Every row comes from one small tree of marks. Brackets hold a mark, then the marks that hang from it, in the order of their numbers. Every link used is in the known rows. Which tree was each row made from?
Known rows
(q465 q216 q423 q937): [  62  -34  -88   -7  257   47 -162   88  101  -63   47  252  -72   86
   67   38 -144  -48  -15    2   57  112   -8   83  267  -51   -2   61
  140  -86   36  -70    1  149  -32   35  121 -155  151  126   36]
(q975 (q427 (q981 q423 (q828 q367))) q937): [-152  -55  -19   59  -33  -48   -1  -47   40    5  107 -275   75   81
  -81   70   53   72  -60  -41   -2   13   82   -3 -480   -6   42   85
  -93  -53   13   34 -103   13  135   19  -73   58  102 -153  -66]
(q368 q367 q465 q828): [  39   -8   83  -66  142  -68  -80  -18 -101   74   25  397  -80 -238
  134  106   52  -82   18  180  107  -89  165  -72  479 -103   29  -46
  129  -37 -255   91   -6  -77 -107 -155  229  109   85   94  286]
(q981 (q427 (q287 q975)) (q561 q517) q828): [-143   73  165   14 -189  106  105  -48  -70  -35 -211  -34   52  -16
 -138  -42   76   51   35  -61 -183   78   74   63  307   46   61  -38
 -126  -28  -71  -49  -63  -48  -26   36 -497   35 -346   36   53]
(q427 (q287 q975) (q981 q561)): [-301   52  126   15 -122   48    3  152  182  -22 -109 -102   51  -48
  -54   17  105   -3   26  -68 -107 -113  -73  -29  -56  -52  120   23
   56  156  -66 -175   -7 -137  -31  -19  -52   -8 -101  -40  131]
(q427 (q981 (q561 q465 q517))): [-314   50  136   13   14   37  -27   52   30  -19  -85  122   50 -112
   16  -59   54  -13   35  -81   66 -100 -129   23  153   24   -8   85
  -14   86  -73   22  -48  -83  -43  -33  -30  -37  -27  -33  -19]
(q828 (q367 q981) (q368 (q421 q287) (q465 q517))): [  88   77   63  -28  243  -21  -86  127  -36   70  171  398   18 -220
  -22  -38  -69 -134   18   63   61 -254  -17   54  196 -119   36  117
  288  125  -99    9   98  -99 -110  -65  -25  175  171 -115  194]
(q981 q423 q427 (q975 q937)): [ 249   16  -16   59 -111   76   83 -169   20   46 -169 -249   -1  182
  -58   35   96  185   15   20  -42  151  149  -66 -269  117   -7 -225
 -207 -151   79  -64  -81   67   92  -32 -281  -17 -186  110 -249]
(q975 q937 (q981 q423 q561)): [  62    8  -28   13 -126   31   82 -155  -99   -4  -17 -323   42   98
  -25  -39   30   73   28   38   39  114   -8  -25 -430   93  -28   -4
 -265  -39   38   14 -112   28  152    7  -14  -52    8 -106 -212]
(q975 q937 (q981 q423 q427 q561)): [  89   11  -16   24 -184   60  115 -186  -81  -11  -28 -378   46  116
  -71  -35   55  128   44  -10  -45  125   34  -24 -353  104  -33  -46
 -275  -62   46   16 -128   88  153    7 -176  -55  -99  -44 -223]
(q287 q517 (q975 q427 q937 (q981 q423))): [-128   -5  -69    1 -193  -89  107  -15   61  -32   50  -95   33  241
 -114  110  -24   19  -69  -62  -71   53  -47 -140 -285   42 -209  -11
  186  122   29    7  -30  103  126   42  -37  113   -6 -103  127]
(q367 (q981 q423 q427 q828)): [   3   42  157   25  -51   38   37  -54  -91    2 -169 -119   36    4
  -45  -43    9   16   55  -26 -133   68   76  -20   34   18    5  -56
  -95 -209   76  -32  -50  111 -162    6 -283  -13 -128   30   27]
(q561 (q465 q216 q423 q517 q828 q937)): [  98   14  -45  -45  287   58 -177   79  120  -90   65  475  -48   -9
  123  -56 -124  -64  -20   28   43   51 -105  141  692 -131  -57   98
  230  -48  -21   45    2  159  -83   32   89  -66  169  108   13]
(q937 (q975 (q427 q287 (q981 q423)))): [-282  -34  -27   54  -51  -65   -1  175  161   42   68 -102  -16  -33
  -24   20   48   -4  -25  -51    2    0  -20   -9 -325  -76   11   31
   89   94  140  -35   83  -40  -31   39   97 -114   19   11  -13]
(q368 q367 (q465 q216 q423 (q937 q975))): [ 134  -29   -7  -76  243  -67 -130   69    8   49  238  417  -85  -96
  158   52  -72  -64   44   84   80  -19  100   37  490 -150   22  -21
  179  -82 -107   -1  -11   39  -51 -114  163  -52  179  140  165]
(q421 q937 (q975 (q427 (q981 (q423 q465))))): [  24 -102  -66   55   65   -2  -59   24   92   -5  146 -327   35   -6
   27   48   31   57  -62 -171   38  -68 -142   54 -244  157   50  -54
 -104  128   19  -19   99 -158   85   41  -31  -85  -57   76  -34]
(q937 (q975 (q981 q423 (q561 q427 q465)))): [ -96    9   39  -18  -56  -17   72   75  -27   37   -9   24  -21  -46
   12  -91   18   -6   31  -21   20   73  -92    1  -90   58  -77  -36
   10   39  152   18   66   17  -46   34   71 -153  -72   -2 -131]
(q368 (q465 (q828 q367))): [ 170   -1  -14  -44  143  -17  -86    1   80   57   56  352   -1 -155
   98   16  -24 -137  -30  120   80  -29   15   73  171  -78  103   52
   44    4 -158   31   37  -96  -46   -1   18  123  192   65   46]
(q367 (q981 (q561 q427 q465 q517))): [-271   60  181    4   47    8   -1   12 -118   10  -72  223   36   34
   44  -74  -41  -59   69  -91   31   33 -108   11  623   38  -74   67
  198  -40   -5  112  -22   -2 -112   14 -113  -24   -5  -27   41]
(q937 (q975 q427 (q981 (q423 q216)))): [-126  -45  -66   33 -155  -69   74   82   24   22   39  -98  -43   55
  -21  -10    2   23  -29  -20    4   40  -29  -29 -429   11  -85   -3
   44   57  229   23   93   53  -33   47  222  -81  -15   -7 -130]
(q423 q216 (q465 (q828 q368) q937)): [  23   -6 -107  -25   34  -16    9   93   -6 -123 -177  252  -27  -38
   33  -56  -99 -101   18    4  -16  -95  -13    9  345  -13  174 -117
  115   73  -86  -48  100 -131 -128  -11  306   96  115  -14 -132]
(q561 (q465 q216 q423 (q828 q367 q368))): [-113   24   20  -25  323   68 -141  125   77  -48   85  512    9  -66
   65  -68  -85 -115  -22  -18   54  -94  -78  137  457  -34   29   49
  288  -31  -13   -7   43  104 -151    1    2   17   86   -7    6]
(q368 q367 (q465 q423 q517 q828 (q937 q975))): [ 342   11  -31  -73  213  -69 -134   48   91   53  200  466  -71 -146
  179    4  -60  -68   52  192   31   17   82   93  483 -206   41    0
   78  -92 -153   29  -36   82   11 -127   92  -27  282  137  127]
(q421 (q287 q517) (q975 q427 (q981 q423 q828))): [  73  -60  -55   38  -59    1   28  -10   41   24  104 -372   14   64
 -110   70   20   21  -89 -189 -123  -29  -76  -32 -400  108 -126   88
 -156   94  156  -18  102   60   67   82 -190  -65 -211   18  103]
(q981 (q423 q465) q828): [  45   16   63  -24  -12   20   59  -41 -142  -35 -200  -69   31 -120
  -19 -103   22  -19   -1   66  -46  102   64   -8 -202   15   83  -58
 -224 -188   -4  -64   -6  -71 -113   19  -77   29  -96  -49  -69]
(q937 (q975 (q427 q287))): [-252  -42  -66   40  -39  -76  -15  160  154   58   71  -42  -41    4
  -15   42  -15  -42  -47  -24   38   19  -19    5 -217  -50    6   48
  118  108  134    9  106  -35  -23   77  123  -63   29   31  -17]
(q287 q517 (q975 q937 (q981 q561 q828))): [ -48   36   16  -53 -174  -40  115  -39   -6  -35  -95  -54   34  125
 -124   67  -25  -15  -11  -39  -81    2  -69 -100  -99  122 -122  -55
   61  108  -73  -18  -58   63   91   31 -116   98  -98 -111  124]
(q981 (q427 q287) q561): [ -65   45   89   43 -159  119   43  -10   98    7 -150 -184    9   -5
  -84  -22   45   49   30  -16 -119   32    9   27  194   18  107    8
 -145   -1  -26  -75  -25   28    5   28 -351    5 -218   82  -20]
(q368 q421 (q465 q517)): [ 290   23  -22  -84  119  -29  -79  -30  -12   16   55  304  -69 -171
   96   38   18  -22  -22  205   83  -39   14   -2  243 -196  -38  118
  162   46 -198  137   26 -144  -46  -33  191  108  266   88  133]
(q975 q937 (q981 q423 (q561 (q465 q216 q517)))): [  52   16  -10   -6  -73   49   60 -132 -109  -36   45 -191   28   78
    0  -80   12   87   24    6   58   86  -63    0 -131   38  -95   25
 -130  -27   41   50 -100   55  110   14   31  -45   -2  -97 -195]
(q975 q427 q937 (q981 q828)): [-112  -79  -87   15 -186  -56   60 -200  -94  -12   65 -374   58  180
 -100   87    6   51  -81  -21   -2   55   61   -9 -593   54  -62  130
 -113   -8   86  120 -114   61  171   57   63   40   13 -146  -96]
(q423 q216 (q465 q517 (q828 (q368 q367)) q937)): [ 133   15  -86  -27   21  -13    7  124   18 -113 -120  297  -52  -73
   59  -92 -109  -64   28   43   -8 -118  -20   26  448  -84  114  -94
  126   61  -90  -38   91  -72 -101  -37  344  125  158  -16  -78]
(q368 (q367 (q981 q427 q828)) (q465 q216)): [  65   -7  163  -60   84  -19  -39  -43 -119   48  112  243  -29 -107
   88   40   -8  -35   59   21  -28 -104  149   -8  557 -116    8  -38
  138 -158 -130   26  -51   51 -162 -110  -52  102    6   99  249]
(q423 q216 (q465 q517 (q828 q367))): [ 113   10  -74  -29  -23    2   23  151   29  -69 -143  245  -52  -92
   65 -109  -66  -55   17   19   -2 -117  -75   31  232  -44  125  -29
  164    2  -55   35  142  -65 -124   44  336  174  127  -28  -86]
(q368 (q367 (q981 (q975 q937))) q421): [ 122   10   84  -65   89  -21  -65  -45 -155   51  -47   49  -55   50
   91  128   30   22   68  134  -17 -107  124  -77  126  -29  -18  -17
  137 -103 -101  126  -62   48  -57 -136   43  104  162    7  199]
(q421 (q287 q517) (q975 q427 q937 q981)): [   5  -85 -159   41  -10  -47   -8  -15  109   44  227 -409   12  149
  -89  136  -15   25  -83 -235  -28  -64  -94  -49 -385  131 -122   96
  -61  190   95   64   74   22  188   99  -69  -55  -74    0   43]
(q367 (q981 q828 q975)): [  38   24  125    1  -43   15   -2  -91 -100   40 -250  -39    3   71
  -20   29  -14  -18   30   19  -23   -7   17  -29  -20   87   12  -38
    0 -135   57  -12  -35   48 -125  -25  -70   18 -106   11    1]
(q421 (q287 q517) (q937 (q975 (q427 q981)))): [-271  -52 -145   29   73 -108  -29  159  157   72  162 -176   -5  -66
  -31   38  -10  -80    0 -152   10  -89  -54   -4 -121   84   12  -15
  -58  185   59   22  116   13  119  130 -123 -160  -91   42  204]
(q421 (q287 q975) q937): [-124  -17  -98  -17  107  -50  -55  115  133   51  100  -29    3    2
   23   35  -60  -78  -10  -75   -8  -48    0    9  -41  154   87  -85
 -138  133  -15  -48   84  -61   72  133  -85    1 -112   53  126]

Write each row's tree
[ 153   36  140   -1   94   57   20  -10 -128  -12  -84  -21   31 -140
  -41  -39   53   14  -16  108  -56  -34  140   14 -198   11   37 -105
 -227 -108   -5 -132  -17  -53 -107  -88 -179   42  -42  -73   37]	(q981 q423 (q828 (q368 q367 (q421 q975))))
[  33   -5 -109   -7 -143  -27  101  -83 -109  -39  -28 -263   20   77
   10  -63   14   64   29  -18   61   34   -8  -71 -420   28  -44  -45
  -87   -1   67   55  -34  -56   87   28  290  -16   65 -107 -201]	(q975 q937 (q981 (q423 q216 (q465 q517))))
[-273  -16   50   90 -151   26    7   40  123  -14   -3 -254   46   41
  -70   25   92   49  -49  -24  -77    5   -8   -8 -244 -104   52  144
  -30   27   57  -78  -25   -9   34    0  -97   -4  -31  -56   45]	(q975 (q427 q287 (q981 q423 q561)))
[ -20   34   19  -22  147  -57  -51   48   11   44  145  320    9 -135
   28  -15  -70 -100   23   81  102 -138   55   26  102  -60   24  -44
   73   91  -52  -94  -12  -52  -28 -152  114  -11   98  -26   43]	(q828 (q368 q367 (q465 q423 (q937 (q975 q981)))))
[ -38  -87 -112   70   97  -27  -59   85  174   40  221 -398   31    1
  -39   87   33   15  -59 -257  -40 -114 -121    8 -197  155  -11  -11
 -155  195   53  -31  130  -49  155   99 -244 -138 -148   80  177]	(q421 (q287 q517) q937 (q975 (q427 (q981 q423))))
[ 253   -2  -68  -38  206   -7 -134   21   96  -13  153  397  -73  -71
  108   -5 -102  -41  -17   90  118   64  -20   75  451 -185  -31   90
  178  -33  -92   -6    3   10  -15  -10  194  -52  211  148   61]	(q368 (q465 q216 q423 q517 q937))
[  98   78  218  -21  -72  102   81   -8 -200  -34 -226   42   39 -109
  -48 -164   34   36   32   61 -103  -18    1   50  248   74  124  -39
 -223 -189   14  -51  -12   13 -140   -8 -257  142 -210 -147 -109]	(q981 (q423 q216) (q561 q465) (q828 q367))
[ 210   11  -33   44  -29   36   35 -126   -4   55 -153 -170   -7  156
    7   29   60  106   -8   88   78  137   90  -66 -377  101   -1 -163
 -192 -119   68  -68  -59  -19   91  -31  -49  -13  -33   22 -233]	(q981 q423 (q975 q937))
[-139   24  -15  -12 -188   38   82 -146  -49  -15  -29 -327   65   90
  -84   -1   51   54   41  -97  -33   -7  -50  -31  -27   53  -47   38
  -52   89   -5   87 -105   22  143   28 -158  -42 -147  -56  -55]	(q975 q937 (q981 (q427 (q287 q517)) (q561 q465)))
[  78  -20  -64   84 -120   21   44 -130   23   44  -78 -306   11  237
  -44   74   93  132  -51   59   14  149  115  -66 -423   13    5  -75
  -95  -88  113  -62  -55  -18  137  -18  -89    5  -57   -6 -166]	(q981 q423 (q975 (q427 q287) q937))
[ -32    4  -26  -14 -175   10   97  -26 -111  -40 -148 -129    4    9
   16  -81   12   -2   13   -5    8    0  -50  -67 -363   35  -44  -14
  -65    2  120   -8   43  -36  -65   16  262   -8  -53  -44 -105]	(q975 (q981 (q423 q216 q465)))
[ -62   19   22    0 -121   66   96  -69 -185  -54  -87  -21   11   -1
    5 -124   13   13   32  -11   34   99  -94    8 -134   43  -97   43
  -71  -15   53   11   -1  -13  -18    5   48  -59  -96  -32 -105]	(q975 (q981 (q423 (q465 q216)) (q561 q517)))
[ 246  -14  -60  -42  273   -8 -152   15    0  -41   73  546 -130 -162
  105   54  -38  -42  -10  147  119   81   45   32  690 -200  -36   38
  318  -43 -186   49   29   18  -83  -60  319  -83  172  184  185]	(q368 (q465 q216 q423 q517 q937) q828)
[ -22  -46  -71   65 -273   -7  129 -174 -103  -45   52 -406   32  250
  -85   12   36  150  -29    3  -42  103   30  -46 -438   55  -46   49
 -151  -43  113   59 -100   98  178   12   49   36    0 -153 -237]	(q975 q427 q937 (q981 (q423 q216) q561))
